[[ 5.93 -1.25  2.72]
 [ 4.45 -0.39 -2.11]]
|
[ 2.72 -0.39]

[[-5.21 -6.33  4.62 -5.67  4.21]
 [ 2.24  1.55 -0.45  1.75 -0.86]
 [-1.19 -3.21  7.55 -2.86  6.21]]
|
[4.21 1.75 7.55]

[[-1.75 -0.18 -0.46]
 [ 2.69 -3.53 -2.62]
 [ 5.32 -3.98 -2.48]
 [ 6.02 -5.53 -3.91]
 [-2.82  1.91  0.24]]
|
[-0.46 -3.53  5.32]

[[-2.43 -0.55]
 [ 7.07 -3.35]]
|
[-0.55  7.07]

[[-4.57  1.97 -1.18  0.50 -4.62]
 [-7.00 -0.49 -1.18 -6.60  7.14]
 [-4.57  0.59 -1.18  2.07  3.85]
 [-4.57  1.97 -5.35  2.07  1.93]]
|
[-4.62 -6.60 -1.18  1.97]

[[-7.62  0.47  1.78]
 [-1.56  0.63 -5.46]
 [-5.73 -0.17  6.95]
 [-6.99  0.03  6.21]
 [-3.00 -0.41  7.10]]
|
[ 1.78  0.63 -5.73]

[[-4.58  7.19 -2.26 -2.54 -0.52]
 [-2.68 -3.60  4.60  0.30 -3.23]
 [-3.79  4.56 -0.71 -2.03 -1.20]]
|
[-0.52  0.30 -0.71]

[[ 2.49 -4.16  3.10  4.84]
 [-2.45 -1.91  5.38  1.40]
 [-1.93 -2.60  5.86  2.40]]
|
[ 4.84  5.38 -2.60]
